Below are the code and all the weights of a small trained network. Each question names an input and a class and asks about switching units off, where a switched-off unit gives its printed mean instead of its output.

import numpy as np


def w(rows, s, z=0):
    codes = np.array(rows[::2]) - 128.0
    scale = np.full(codes.shape[1], s)
    scale[-1] = z or s
    return codes * scale


def norm(h):
    return h / np.sqrt((h * h).mean(-1, keepdims=True) + 1e-5)


def f(y):
    return np.maximum(y, 0)


def log_softmax(a):
    a = a - a.max(-1, keepdims=True)
    return a - np.log(np.exp(a).sum(-1, keepdims=True))


def net(x, mask):
    res = np.array(x, float).reshape(1, 3) / 4 @ E
    u = 0
    for l in range(2):
        y = f(norm(res) @ A[l][:, :-1].T + A[l][:, -1])
        res = res + np.where(mask[u : u + 5], y, B[l][:, -1]) @ B[l][:, :-1]
        u += 5
    return log_softmax(norm(res)[-1] @ U[:, :-1].T + U[:, -1])


A, B = {}, {}
E = w([
[101,187,132,120,150,56,113,33,195,119,113,2],'x0',
[168,148,143,231,141,55,122,173,134,237,89,160],'x1',
[203,154,114,130,66,91,87,206,93,132,136,83],'x2',
],0.0099)
A[0] = w([
[129,133,144,11,78,159,127,97,160,139,98,90,59],'0.n1',
[82,64,113,41,118,229,154,200,137,81,185,201,1],'0.n2',
[93,134,177,156,174,174,221,184,120,110,119,141,65],'0.n3',
[128,25,104,158,145,139,163,112,101,209,71,254,8],'0.n4',
[163,46,117,84,40,237,131,223,105,22,171,164,29],'0.n5',
],0.0066,0.006)
B[0] = w([
[140,116,140,182,99,175,106,115,55,55,189,156,172],'0.n1',
[96,123,125,202,145,40,194,92,95,181,42,124,222],'0.n2',
[112,200,134,148,172,160,89,146,168,151,177,204,154],'0.n3',
[12,164,199,170,206,200,119,215,151,113,170,121,195],'0.n4',
[170,173,93,137,45,59,119,118,133,166,104,109,254],'0.n5',
],0.011,0.0076)
A[1] = w([
[159,94,112,24,129,152,82,150,98,60,204,45,2],'1.n1',
[129,87,88,143,128,153,114,254,74,177,168,223,10],'1.n2',
[64,48,131,61,156,234,119,2,201,54,176,157,62],'1.n3',
[75,107,135,175,215,97,227,33,143,143,85,205,13],'1.n4',
[102,100,81,177,106,138,187,36,124,119,140,112,90],'1.n5',
],0.0082,0.0031)
B[1] = w([
[7,141,102,213,203,182,136,36,47,87,143,156,184],'1.n1',
[164,68,145,36,123,140,102,87,180,54,163,110,212],'1.n2',
[237,81,182,93,46,48,92,235,179,175,142,138,243],'1.n3',
[159,135,33,80,201,212,207,39,50,123,84,80,253],'1.n4',
[137,92,114,81,161,177,112,189,182,132,138,199,213],'1.n5',
],0.012,0.0075)
U = w([
[138,148,46,105,203,156,240,24,97,196,55,116,89],'0',
[234,62,177,52,103,143,57,202,189,114,183,149,165],'1',
[146,196,125,177,8,19,103,158,111,173,93,105,252],'2',
[55,133,144,212,108,170,61,70,93,35,220,134,53],'3',
[25,118,229,148,221,216,168,181,162,146,149,189,67],'4',
],0.015,0.0023)

Each question gives the input, the list of numbers given to net, and the class t.
The units are the neurons (one row each of A and B). Each row of codes is followed by its name. A weight is (code - 128) times the scale printed after its matrix; where a second scale follows, it is the last column's (A, B and U).
mask holds one flag per neuron, layer by layer. A switched-off neuron (its flag False) gives its mean, the last column of its row in B, instead of its output. The means were averaged over made-up inputs and are rounded, as every weight is.
A unit's drop is (log p(t) with every unit on - log p(t) with that unit switched off) / (log p(t) with every unit on - log p(t) with every unit switched off).
The circuit of an input: a set's keep is (log p(t) with only the set's units on - log p(t) with every unit switched off) / (log p(t) with every unit on - log p(t) with every unit switched off). Starting from all 10 units, units are removed one at a time, each time the one whose removal leaves the highest keep (on an exact tie, the one counted first), for as long as the keep stays at least 0.8.
circuit, biggest first: the units of the circuit, biggest drop first
top k neurons: the k neurons with the biggest drops, biggest first
top k neurons in layer l: the k neurons of layer l with the biggest drops, biggest first
drop when u is switched off: that unit's drop, to one decimal
input [0,6,-1], class 4: top 3 neurons	(0.n4, 0.n2, 1.n3)
input [-1,7,-4], class 4: top neuron in layer 0	(0.n4)
input [0,-3,6], class 2: top 2 neurons	(0.n5, 1.n4)
input [5,-4,0], class 1: top 2 neurons	(1.n3, 0.n5)
input [-2,6,0], class 4: top 2 neurons	(0.n4, 1.n3)
input [-3,7,1], class 1: top 2 neurons	(1.n2, 0.n2)
input [3,-1,6], class 3: circuit, biggest first	(0.n2, 1.n1)
input [6,8,0], class 0: top 2 neurons	(0.n5, 1.n3)
input [-7,-6,0], class 0: top 2 neurons	(0.n2, 1.n3)
input [4,8,0], class 0: top 3 neurons	(0.n5, 1.n3, 0.n1)
input [0,-4,7], class 2: top 2 neurons in layer 0	(0.n5, 0.n4)
input [2,2,1], class 2: top 2 neurons	(0.n2, 1.n4)
input [-8,0,-2], class 0: top 3 neurons in layer 1	(1.n4, 1.n5, 1.n3)
input [4,-7,4], class 3: circuit, biggest first	(1.n1)
input [-2,-8,1], class 2: top 2 neurons	(0.n5, 1.n4)
input [7,-2,-3], class 1: top 2 neurons	(1.n3, 0.n2)
input [0,3,6], class 1: top 2 neurons	(0.n2, 0.n5)
input [-6,0,-7], class 0: drop when 1.n4 is switched off	3.7
input [5,-3,1], class 3: drop when 1.n3 is switched off	0.0
input [5,-7,-1], class 1: circuit, biggest first	(1.n3)
input [0,3,-5], class 4: drop when 0.n4 is switched off	1.7
